Below is a small trained network, with its code and all its weights. Each question gives an input and a class and asks what happens when units are switched off, that is, made to give their printed mean instead of their output.

import numpy as np


def w(rows, s, z=0):
    codes = np.array(rows[::2]) - 128.0
    scale = np.full(codes.shape[1], s)
    scale[-1] = z or s
    return codes * scale


def norm(h):
    return h / np.sqrt((h * h).mean(-1, keepdims=True) + 1e-5)


def f(y):
    return y / 2 * (1 + np.tanh(0.7978845608 * (y + 0.044715 * y**3)))


def log_softmax(a):
    a = a - a.max(-1, keepdims=True)
    return a - np.log(np.exp(a).sum(-1, keepdims=True))


def net(x, mask):
    res = np.array(x, float).reshape(1, 6) / 4 @ E
    u = 0
    for l in range(4):
        y = f(norm(res) @ A[l][:, :-1].T + A[l][:, -1])
        res = res + np.where(mask[u : u + 10], y, B[l][:, -1]) @ B[l][:, :-1]
        u += 10
    return log_softmax(norm(res)[-1] @ U[:, :-1].T + U[:, -1])


A, B = {}, {}
E = w([
[44,119,2],'x0',
[127,127,128],'x1',
[46,40,226],'x2',
[128,128,129],'x3',
[127,128,128],'x4',
[44,251,156],'x5',
],0.0052)
A[0] = w([
[120,140,116,76],'L0N1',
[117,145,179,105],'L0N2',
[110,101,240,151],'L0N3',
[99,111,78,185],'L0N4',
[50,245,181,252],'L0N5',
[6,49,146,7],'L0N6',
[143,159,67,174],'L0N7',
[231,193,195,150],'L0N8',
[113,140,165,108],'L0N9',
[138,84,108,201],'L0N10',
],0.014,0.003)
B[0] = w([
[126,140,103,122],'L0N1',
[94,115,183,150],'L0N2',
[66,16,178,221],'L0N3',
[172,132,55,170],'L0N4',
[21,210,161,254],'L0N5',
[251,216,182,208],'L0N6',
[157,98,48,177],'L0N7',
[231,202,166,213],'L0N8',
[87,120,167,140],'L0N9',
[208,127,101,169],'L0N10',
],0.02,0.0079)
A[1] = w([
[72,119,13,153],'L1N1',
[100,81,122,99],'L1N2',
[58,131,9,96],'L1N3',
[76,240,122,131],'L1N4',
[132,139,116,88],'L1N5',
[24,210,121,3],'L1N6',
[72,118,104,74],'L1N7',
[147,152,230,89],'L1N8',
[100,124,93,96],'L1N9',
[107,93,134,57],'L1N10',
],0.013,0.0041)
B[1] = w([
[73,117,54,202],'L1N1',
[121,102,157,116],'L1N2',
[22,100,103,197],'L1N3',
[117,205,102,252],'L1N4',
[121,129,142,120],'L1N5',
[215,56,88,225],'L1N6',
[118,93,113,123],'L1N7',
[115,134,4,248],'L1N8',
[94,114,118,120],'L1N9',
[115,98,126,109],'L1N10',
],0.023,0.005)
A[2] = w([
[132,2,164,49],'L2N1',
[138,124,129,89],'L2N2',
[191,113,137,88],'L2N3',
[61,28,122,44],'L2N4',
[22,115,124,151],'L2N5',
[122,59,73,5],'L2N6',
[123,152,141,97],'L2N7',
[125,147,134,62],'L2N8',
[197,123,129,25],'L2N9',
[73,86,182,146],'L2N10',
],0.018,0.0021)
B[2] = w([
[42,159,7,208],'L2N1',
[120,117,131,125],'L2N2',
[107,51,157,214],'L2N3',
[222,174,108,218],'L2N4',
[161,78,255,254],'L2N5',
[185,166,65,178],'L2N6',
[134,157,122,140],'L2N7',
[131,147,127,129],'L2N8',
[109,62,185,220],'L2N9',
[52,163,224,203],'L2N10',
],0.027,0.0056)
A[3] = w([
[205,55,179,60],'L3N1',
[125,126,134,123],'L3N2',
[16,90,76,22],'L3N3',
[4,180,151,33],'L3N4',
[40,100,86,33],'L3N5',
[126,122,133,123],'L3N6',
[165,75,190,134],'L3N7',
[179,86,172,89],'L3N8',
[108,187,68,38],'L3N9',
[63,174,40,4],'L3N10',
],0.012,0.0029)
B[3] = w([
[252,37,138,253],'L3N1',
[128,131,121,126],'L3N2',
[4,47,129,192],'L3N3',
[236,51,1,245],'L3N4',
[43,64,136,169],'L3N5',
[127,125,121,126],'L3N6',
[160,82,202,231],'L3N7',
[181,55,161,202],'L3N8',
[125,120,213,201],'L3N9',
[94,45,240,239],'L3N10',
],0.018,0.0047)
U = w([
[206,51,164,178],'0',
[30,70,97,206],'1',
[125,231,129,179],'2',
[68,136,249,7],'3',
[172,104,6,3],'4',
],0.019,0.004)

Each question gives the input, the list of numbers given to net, and the class t.
The units are the neurons (one row each of A and B). Each row of codes is followed by its name. A weight is (code - 128) times the scale printed after its matrix; where a second scale follows, it is the last column's (A, B and U).
mask holds one flag per neuron, layer by layer. A switched-off neuron (its flag False) gives its mean, the last column of its row in B, instead of its output. The means were averaged over made-up inputs and are rounded, as every weight is.
A unit's drop is (log p(t) with every unit on - log p(t) with that unit switched off) / (log p(t) with every unit on - log p(t) with every unit switched off).
The circuit of an input: a set's keep is (log p(t) with only the set's units on - log p(t) with every unit switched off) / (log p(t) with every unit on - log p(t) with every unit switched off). Starting from the 12 units with the biggest drops (on a tie, the unit counted first), units are removed one at a time, each time the one whose removal leaves the highest keep (on an exact tie, the one counted first), for as long as the keep stays at least 0.8.
units of the circuit, in order: the units of the circuit, biggest drop first
k most important neurons: the k neurons with the biggest drops, biggest first
k most important neurons of layer l: the k neurons of layer l with the biggest drops, biggest first
input [0,-1,7,6,7,1], class 3: units of the circuit, in order -> [L0N3; L2N10]
input [-8,-6,6,-4,-5,3], class 3: 3 most important neurons -> [L0N3; L2N10; L2N5]
input [-5,0,4,4,1,-1], class 1: 2 most important neurons -> [L0N3; L2N1]
input [-1,-6,3,-6,-6,2], class 3: units of the circuit, in order -> [L0N3; L2N10]
input [-2,-8,0,5,3,8], class 2: units of the circuit, in order -> [L1N4; L0N5]
input [-2,-2,1,-4,-3,7], class 3: units of the circuit, in order -> [L0N5]
input [2,-1,-6,-4,8,-8], class 4: 2 most important neurons -> [L0N6; L0N8]
input [6,-6,0,6,-6,5], class 1: 2 most important neurons -> [L0N8; L1N3]
input [1,-1,-5,-5,-7,7], class 1: 2 most important neurons -> [L0N6; L2N4]
input [2,-5,-5,-8,8,-5], class 4: 3 most important neurons -> [L0N6; L0N5; L0N8]
input [1,7,1,7,-4,7], class 2: 3 most important neurons -> [L1N4; L0N5; L0N3]
input [2,-5,-1,-7,2,-3], class 4: 3 most important neurons of layer 0 -> [L0N5; L0N6; L0N8]
input [-4,6,-8,3,7,1], class 2: 2 most important neurons -> [L0N3; L1N6]
input [-7,1,0,8,2,1], class 2: 3 most important neurons -> [L1N6; L0N8; L1N8]
input [3,-2,-2,8,-7,0], class 4: 2 most important neurons -> [L0N5; L2N4]
input [7,6,-2,8,3,-1], class 4: most important neuron of layer 0 -> [L0N5]
input [-8,6,2,6,4,0], class 1: 3 most important neurons of layer 0 -> [L0N3; L0N5; L0N6]
input [5,3,0,0,2,6], class 1: 2 most important neurons -> [L0N8; L2N4]
input [-2,-3,5,0,1,4], class 3: 2 most important neurons -> [L0N3; L2N10]
input [1,8,-2,-4,8,-6], class 4: 3 most important neurons of layer 0 -> [L0N6; L0N8; L0N5]
input [-6,-8,5,-3,-1,3], class 3: most important neuron of layer 0 -> [L0N3]
input [4,7,-3,3,-6,-7], class 4: 2 most important neurons of layer 0 -> [L0N6; L0N5]
input [5,-7,-8,-8,5,1], class 1: 3 most important neurons of layer 1 -> [L1N1; L1N3; L1N6]
